Here is a tiny trained network, its code and every weight. The questions are about switching its units off for an input and a class, where a switched-off unit gives its printed mean instead of its output.

import numpy as np


def w(rows, s, z=0):
    codes = np.array(rows[::2]) - 128.0
    scale = np.full(codes.shape[1], s)
    scale[-1] = z or s
    return codes * scale


def norm(h):
    return h / np.sqrt((h * h).mean(-1, keepdims=True) + 1e-5)


def f(y):
    return y / 2 * (1 + np.tanh(0.7978845608 * (y + 0.044715 * y**3)))


def log_softmax(a):
    a = a - a.max(-1, keepdims=True)
    return a - np.log(np.exp(a).sum(-1, keepdims=True))


def net(x, mask):
    res = np.array(x, float).reshape(1, 4) / 4 @ E
    u = 0
    for l in range(4):
        y = f(norm(res) @ A[l][:, :-1].T + A[l][:, -1])
        res = res + np.where(mask[u : u + 3], y, B[l][:, -1]) @ B[l][:, :-1]
        u += 3
    return log_softmax(norm(res)[-1] @ U[:, :-1].T + U[:, -1])


A, B = {}, {}
E = w([
[10,2,128,155,154,49,7,164,173,150,183],'x0',
[126,193,58,31,83,87,154,122,168,122,126],'x1',
[144,103,158,231,103,130,220,78,161,153,59],'x2',
[207,151,28,81,206,178,12,104,113,196,104],'x3',
],0.0055)
A[0] = w([
[36,91,177,140,209,90,76,111,38,151,151,206],'L0N1',
[217,97,136,65,148,134,145,80,40,62,68,7],'L0N2',
[155,179,73,202,94,112,171,114,128,182,4,33],'L0N3',
],0.0046,0.0018)
B[0] = w([
[153,158,200,72,174,225,115,91,138,75,171,252],'L0N1',
[148,56,52,167,157,116,179,255,171,145,153,167],'L0N2',
[221,196,95,198,90,159,201,245,105,47,88,204],'L0N3',
],0.0073,0.0034)
A[1] = w([
[34,138,151,106,57,59,117,120,167,193,161,246],'L1N1',
[80,185,2,49,100,99,153,100,128,198,66,216],'L1N2',
[189,108,132,107,116,183,188,136,108,121,90,64],'L1N3',
],0.0047,0.0014)
B[1] = w([
[250,76,153,141,140,125,247,16,69,140,16,217],'L1N1',
[36,154,194,131,130,164,115,135,164,121,205,251],'L1N2',
[154,90,239,111,173,157,51,244,114,111,2,214],'L1N3',
],0.0079,0.0027)
A[2] = w([
[211,107,94,194,26,82,150,184,137,228,57,87],'L2N1',
[135,250,160,132,116,151,193,164,160,39,30,213],'L2N2',
[163,73,254,222,100,163,75,65,177,131,61,253],'L2N3',
],0.0042,0.0029)
B[2] = w([
[141,53,59,86,238,163,145,153,162,39,87,163],'L2N1',
[164,130,115,188,138,134,55,129,169,151,199,254],'L2N2',
[93,170,128,68,1,90,71,161,172,194,233,251],'L2N3',
],0.0085,0.0058)
A[3] = w([
[173,132,92,175,206,116,151,116,112,124,1,93],'L3N1',
[124,80,114,73,183,136,147,126,58,65,157,13],'L3N2',
[74,117,136,121,103,68,109,34,124,178,162,249],'L3N3',
],0.008,0.0016)
B[3] = w([
[121,26,41,56,208,155,128,81,93,172,47,158],'L3N1',
[148,163,203,159,223,190,156,114,95,10,2,146],'L3N2',
[76,179,84,90,24,129,149,96,111,145,114,253],'L3N3',
],0.0099,0.0063)
U = w([
[175,80,46,153,192,139,154,144,116,138,44,92],'0',
[66,162,126,93,45,72,124,45,108,175,171,249],'1',
[165,116,143,199,128,10,159,104,154,108,153,6],'2',
[109,154,148,106,181,115,118,89,64,64,63,19],'3',
[139,175,147,148,146,196,93,189,137,110,200,217],'4',
],0.012,0.0025)

Each question gives the input, the list of numbers given to net, and the class t.
The units are the neurons (one row each of A and B). Each row of codes is followed by its name. A weight is (code - 128) times the scale printed after its matrix; where a second scale follows, it is the last column's (A, B and U).
mask holds one flag per neuron, layer by layer. A switched-off neuron (its flag False) gives its mean, the last column of its row in B, instead of its output. The means were averaged over made-up inputs and are rounded, as every weight is.
A unit's drop is (log p(t) with every unit on - log p(t) with that unit switched off) / (log p(t) with every unit on - log p(t) with every unit switched off).
The circuit of an input: a set's keep is (log p(t) with only the set's units on - log p(t) with every unit switched off) / (log p(t) with every unit on - log p(t) with every unit switched off). Starting from all 12 units, units are removed one at a time, each time the one whose removal leaves the highest keep (on an exact tie, the one counted first), for as long as the keep stays at least 0.8.
circuit, biggest first: the units of the circuit, biggest drop first
most important unit: the unit with the biggest drop
top k neurons: the k neurons with the biggest drops, biggest first
k most important neurons of layer l: the k neurons of layer l with the biggest drops, biggest first
input [1,0,-3,1], class 3: most important unit	L2N3
input [-4,8,3,4], class 4: top 2 neurons	L1N2, L2N2
input [-4,6,2,-6], class 2: top 2 neurons	L0N1, L2N3
input [-8,8,4,4], class 0: top 3 neurons	L0N3, L2N3, L3N1
input [-3,-5,-8,-1], class 3: circuit, biggest first	L2N3, L3N2
input [-1,-2,2,7], class 0: 2 most important neurons of layer 0	L0N2, L0N1
input [-4,8,-1,5], class 4: top 2 neurons	L1N2, L3N3
input [6,-2,-5,-2], class 3: top 3 neurons	L0N1, L3N2, L2N2
input [2,-6,-6,5], class 3: circuit, biggest first	L2N2, L3N2
input [-7,-5,5,-1], class 0: circuit, biggest first	L0N1, L3N1
input [2,3,-8,0], class 3: top 2 neurons	L2N3, L3N2
input [2,-4,5,7], class 1: top 3 neurons	L2N3, L0N2, L2N2
input [4,2,-6,-2], class 3: circuit, biggest first	L2N3, L3N2
input [2,0,-2,1], class 3: top 2 neurons	L2N3, L2N2
input [-3,-7,-7,7], class 0: top 3 neurons	L2N3, L2N2, L1N2
input [-5,0,0,7], class 0: circuit, biggest first	L2N3, L3N1
input [0,-7,3,2], class 1: most important unit	L2N3
input [-1,8,4,-8], class 2: circuit, biggest first	L3N3, L2N3
input [-8,-1,7,-6], class 4: top 3 neurons	L2N2, L1N1, L2N3
input [-3,-2,-2,8], class 0: top 3 neurons	L2N3, L2N2, L0N2
input [-3,8,7,-7], class 2: most important unit	L0N1
input [-7,-8,4,0], class 0: top 4 neurons	L1N2, L0N3, L0N1, L2N1
input [8,7,-4,0], class 3: top 4 neurons	L2N3, L3N2, L2N2, L0N1
input [-1,-8,-1,0], class 1: top 2 neurons	L2N3, L0N3
input [-3,4,1,0], class 4: top 3 neurons	L2N2, L1N1, L1N2
input [7,0,-6,4], class 3: circuit, biggest first	L2N3, L3N2, L2N2
input [-1,-8,7,-8], class 1: circuit, biggest first	L2N3
input [8,-3,-5,3], class 3: 2 most important neurons of layer 2	L2N2, L2N3
input [-3,7,0,-5], class 4: 2 most important neurons of layer 2	L2N3, L2N2
